Here is a tiny trained network, its code and every weight. The questions are about switching its units off for an input and a class, where a switched-off unit gives its printed mean instead of its output.

import numpy as np


def w(rows, s, z=0):
    codes = np.array(rows[::2]) - 128.0
    scale = np.full(codes.shape[1], s)
    scale[-1] = z or s
    return codes * scale


def f(y):
    return np.maximum(y, 0)


def log_softmax(a):
    a = a - a.max(-1, keepdims=True)
    return a - np.log(np.exp(a).sum(-1, keepdims=True))


def net(x, mask):
    res = np.array(x, float).reshape(1, 3) / 4 @ E
    y = f(res @ A[0][:, :-1].T + A[0][:, -1])
    res = res + np.where(mask, y, B[0][:, -1]) @ B[0][:, :-1]
    return log_softmax(res[-1] @ U[:, :-1].T + U[:, -1])


A, B = {}, {}
E = w([
[155,234,160,44,109,160,231,133,212,125,155],'x0',
[105,246,218,108,128,153,99,228,2,146,70],'x1',
[85,240,74,164,157,224,85,48,124,163,95],'x2',
],0.009)
A[0] = w([
[104,77,130,174,131,116,64,129,79,126,132,39],'neuron 1',
[116,42,89,143,114,121,36,124,86,127,131,136],'neuron 2',
[144,4,214,102,115,80,171,237,127,125,133,94],'neuron 3',
[123,39,70,147,134,128,137,51,206,123,139,97],'neuron 4',
[141,180,102,151,137,166,87,47,107,127,122,77],'neuron 5',
[130,208,166,95,122,129,224,147,222,120,153,57],'neuron 6',
[120,150,142,110,127,128,164,137,161,131,132,254],'neuron 7',
[112,83,127,186,147,129,67,114,46,131,113,167],'neuron 8',
[112,191,190,129,127,131,92,233,7,129,116,108],'neuron 9',
[90,197,90,157,132,171,55,46,131,147,111,123],'neuron 10',
],0.014,0.013)
B[0] = w([
[101,96,115,57,87,157,149,167,98,196,62,171],'neuron 1',
[173,156,175,95,128,138,173,153,106,123,113,214],'neuron 2',
[65,153,35,184,124,120,121,142,86,111,151,240],'neuron 3',
[101,59,159,132,102,109,110,77,197,149,130,233],'neuron 4',
[71,112,80,145,135,90,116,143,79,169,126,172],'neuron 5',
[80,82,149,42,88,140,207,171,66,181,64,201],'neuron 6',
[252,217,189,173,153,144,106,115,127,79,140,207],'neuron 7',
[184,198,175,108,141,152,164,132,115,110,118,217],'neuron 8',
[112,43,154,134,105,108,118,70,205,141,141,254],'neuron 9',
[100,127,66,171,106,111,142,162,103,80,161,207],'neuron 10',
],0.019,0.022)
U = w([
[118,64,163,147,87,99,143,53,214,134,120,133],'0',
[164,144,162,88,99,152,177,174,79,143,46,120],'1',
[72,142,51,201,104,97,147,152,73,72,150,125],'2',
[254,188,172,175,139,137,124,111,141,47,139,254],'3',
[91,139,108,66,185,190,58,145,132,144,143,93],'4',
[120,132,120,106,185,135,103,111,129,153,121,89],'5',
[77,132,112,109,197,157,101,149,154,106,107,90],'6',
[125,121,95,70,142,188,80,160,151,202,98,99],'7',
],0.0099,0.012)

Each question gives the input, the list of numbers given to net, and the class t.
The units are the neurons (one row each of A and B). Each row of codes is followed by its name. A weight is (code - 128) times the scale printed after its matrix; where a second scale follows, it is the last column's (A, B and U).
mask holds one flag per neuron, in row order. A switched-off neuron (its flag False) gives its mean, the last column of its row in B, instead of its output. The means were averaged over made-up inputs and are rounded, as every weight is.
A unit's drop is (log p(t) with every unit on - log p(t) with that unit switched off) / (log p(t) with every unit on - log p(t) with every unit switched off).
The circuit of an input: a set's keep is (log p(t) with only the set's units on - log p(t) with every unit switched off) / (log p(t) with every unit on - log p(t) with every unit switched off). Starting from all 10 units, units are removed one at a time, each time the one whose removal leaves the highest keep (on an exact tie, the one counted first), for as long as the keep stays at least 0.8.
circuit, biggest first: the units of the circuit, biggest drop first
most important unit: the unit with the biggest drop
k most important neurons: the k neurons with the biggest drops, biggest first
drop of u: that unit's drop, to one decimal
input [-3,3,-2], class 3: 4 most important neurons => [neuron 6; neuron 4; neuron 8; neuron 5]
input [2,2,-3], class 3: circuit, biggest first => [neuron 7; neuron 1]
input [3,0,-3], class 3: 3 most important neurons => [neuron 7; neuron 1; neuron 10]
input [0,-1,3], class 3: circuit, biggest first => [neuron 6]
input [6,1,7], class 2: 4 most important neurons => [neuron 10; neuron 2; neuron 8; neuron 5]
input [-1,4,-1], class 0: 3 most important neurons => [neuron 9; neuron 2; neuron 7]
input [-8,-6,-2], class 1: 2 most important neurons => [neuron 2; neuron 9]
input [-8,8,2], class 0: 2 most important neurons => [neuron 9; neuron 6]
input [8,-1,-8], class 1: 4 most important neurons => [neuron 6; neuron 10; neuron 7; neuron 5]
input [-7,2,-8], class 2: 3 most important neurons => [neuron 3; neuron 6; neuron 7]
input [0,-3,2], class 3: 4 most important neurons => [neuron 9; neuron 3; neuron 6; neuron 1]
input [-6,3,3], class 1: 2 most important neurons => [neuron 1; neuron 7]
input [-8,-2,7], class 1: 3 most important neurons => [neuron 8; neuron 2; neuron 3]
input [-2,-3,-2], class 3: circuit, biggest first => [neuron 9; neuron 6]
input [-6,-3,-1], class 1: most important unit => neuron 9
input [3,2,0], class 3: 2 most important neurons => [neuron 4; neuron 1]
input [6,-5,-8], class 2: 2 most important neurons => [neuron 3; neuron 9]
input [8,8,-8], class 0: 2 most important neurons => [neuron 9; neuron 10]
input [1,-3,3], class 3: 4 most important neurons => [neuron 9; neuron 3; neuron 6; neuron 1]
input [0,6,7], class 2: most important unit => neuron 10
input [0,8,-7], class 0: drop of neuron 9 => 5.5
input [-2,7,3], class 0: drop of neuron 9 => 2.2
input [-5,5,-8], class 2: drop of neuron 3 => 8.1
input [0,-6,-7], class 2: drop of neuron 3 => 2.7
